Below are the code and all the weights of a small trained network. Each question names an input and a class and asks about switching units off, where a switched-off unit gives its printed mean instead of its output.

import numpy as np


def w(rows, s, z=0):
    codes = np.array(rows[::2]) - 128.0
    scale = np.full(codes.shape[1], s)
    scale[-1] = z or s
    return codes * scale


def f(y):
    return np.maximum(y, 0)


def log_softmax(a):
    a = a - a.max(-1, keepdims=True)
    return a - np.log(np.exp(a).sum(-1, keepdims=True))


def net(x, mask):
    res = np.array(x, float).reshape(1, 3) / 4 @ E
    y = f(res @ A[0][:, :-1].T + A[0][:, -1])
    res = res + np.where(mask, y, B[0][:, -1]) @ B[0][:, :-1]
    return log_softmax(res[-1] @ U[:, :-1].T + U[:, -1])


A, B = {}, {}
E = w([
[106,119,8,162,151,141],'x0',
[83,143,138,140,14,196],'x1',
[205,217,136,204,131,145],'x2',
],0.013)
A[0] = w([
[155,165,203,73,112,117,103],'n1',
[146,108,140,123,162,71,97],'n2',
[127,120,107,101,125,129,252],'n3',
[127,128,121,94,161,100,107],'n4',
[234,230,137,252,113,118,92],'n5',
[98,107,115,68,142,142,91],'n6',
[122,153,120,123,145,68,122],'n7',
[168,82,128,104,171,117,123],'n8',
[131,130,212,127,90,124,101],'n9',
[81,66,130,66,118,92,94],'n10',
[53,59,122,52,120,73,108],'n11',
[151,186,131,138,166,129,118],'n12',
[164,156,223,126,135,126,103],'n13',
[94,137,66,150,148,155,88],'n14',
[161,126,163,91,104,104,89],'n15',
[153,139,134,143,191,113,104],'n16',
[139,99,29,176,124,140,104],'n17',
[140,162,134,136,180,91,111],'n18',
[170,84,138,136,193,76,118],'n19',
[93,138,134,144,62,162,96],'n20',
[104,135,8,169,131,144,102],'n21',
[70,66,132,114,57,202,96],'n22',
[103,225,136,172,69,196,108],'n23',
[117,83,222,115,141,136,119],'n24',
[132,104,121,100,121,130,102],'n25',
[134,154,119,101,176,109,101],'n26',
],0.016,0.023)
B[0] = w([
[151,160,92,75,127,76,182],'n1',
[152,113,116,162,130,115,160],'n2',
[138,194,247,143,121,180,251],'n3',
[138,113,88,157,110,145,151],'n4',
[37,97,102,110,219,173,237],'n5',
[101,119,88,132,154,135,154],'n6',
[150,118,136,148,109,129,152],'n7',
[132,108,127,173,89,126,171],'n8',
[152,150,105,114,130,87,175],'n9',
[92,96,99,105,177,147,187],'n10',
[83,97,104,114,213,177,214],'n11',
[97,127,133,143,162,162,165],'n12',
[150,165,94,89,150,94,185],'n13',
[153,157,62,86,133,60,153],'n14',
[152,128,28,89,126,85,149],'n15',
[151,79,111,176,90,127,163],'n16',
[150,169,97,72,136,81,175],'n17',
[145,95,134,161,101,127,164],'n18',
[176,100,115,189,64,130,190],'n19',
[174,94,106,194,109,96,163],'n20',
[150,177,88,75,108,79,187],'n21',
[154,79,89,197,105,137,186],'n22',
[157,64,123,197,107,137,195],'n23',
[149,173,87,102,142,103,190],'n24',
[109,118,100,114,121,138,137],'n25',
[148,90,104,153,103,111,150],'n26',
],0.015,0.023)
U = w([
[50,60,97,116,203,173,113],'0',
[196,38,100,214,67,121,110],'1',
[181,192,75,36,127,37,100],'2',
[136,229,252,149,113,214,249],'3',
[114,81,177,91,94,137,100],'4',
[60,111,165,91,88,103,101],'5',
],0.015,0.017)

Each question gives the input, the list of numbers given to net, and the class t.
The units are the neurons (one row each of A and B). Each row of codes is followed by its name. A weight is (code - 128) times the scale printed after its matrix; where a second scale follows, it is the last column's (A, B and U).
mask holds one flag per neuron, in row order. A switched-off neuron (its flag False) gives its mean, the last column of its row in B, instead of its output. The means were averaged over made-up inputs and are rounded, as every weight is.
A unit's drop is (log p(t) with every unit on - log p(t) with that unit switched off) / (log p(t) with every unit on - log p(t) with every unit switched off).
The circuit of an input: a set's keep is (log p(t) with only the set's units on - log p(t) with every unit switched off) / (log p(t) with every unit on - log p(t) with every unit switched off). Starting from the 12 units with the biggest drops (on a tie, the unit counted first), units are removed one at a time, each time the one whose removal leaves the highest keep (on an exact tie, the one counted first), for as long as the keep stays at least 0.8.
circuit, biggest first: the units of the circuit, biggest drop first
top k neurons: the k neurons with the biggest drops, biggest first
drop of u: that unit's drop, to one decimal
input [1,-6,-5], class 1: circuit, biggest first : n19
input [1,-4,-3], class 1: top 2 neurons : n5; n19
input [3,-4,-2], class 1: top 2 neurons : n5; n19
input [4,2,1], class 2: top 2 neurons : n21; n17
input [-7,-8,7], class 1: top 4 neurons : n19; n16; n11; n18
input [-8,7,-7], class 2: top 2 neurons : n5; n24
input [3,-8,-7], class 1: top 3 neurons : n19; n5; n8
input [-2,2,3], class 3: top 2 neurons : n11; n10
input [-1,4,-2], class 1: top 3 neurons : n22; n5; n20
input [7,3,7], class 0: top 3 neurons : n5; n23; n1
input [4,-2,2], class 2: top 2 neurons : n21; n17
input [5,1,5], class 0: top 3 neurons : n5; n1; n24
input [5,-8,-6], class 1: top 2 neurons : n19; n5
input [-5,6,8], class 0: circuit, biggest first : n5
input [8,-5,-4], class 2: drop of n23 : 0.0
input [6,4,0], class 2: drop of n21 : 0.1
input [0,6,8], class 0: drop of n5 : 5.1
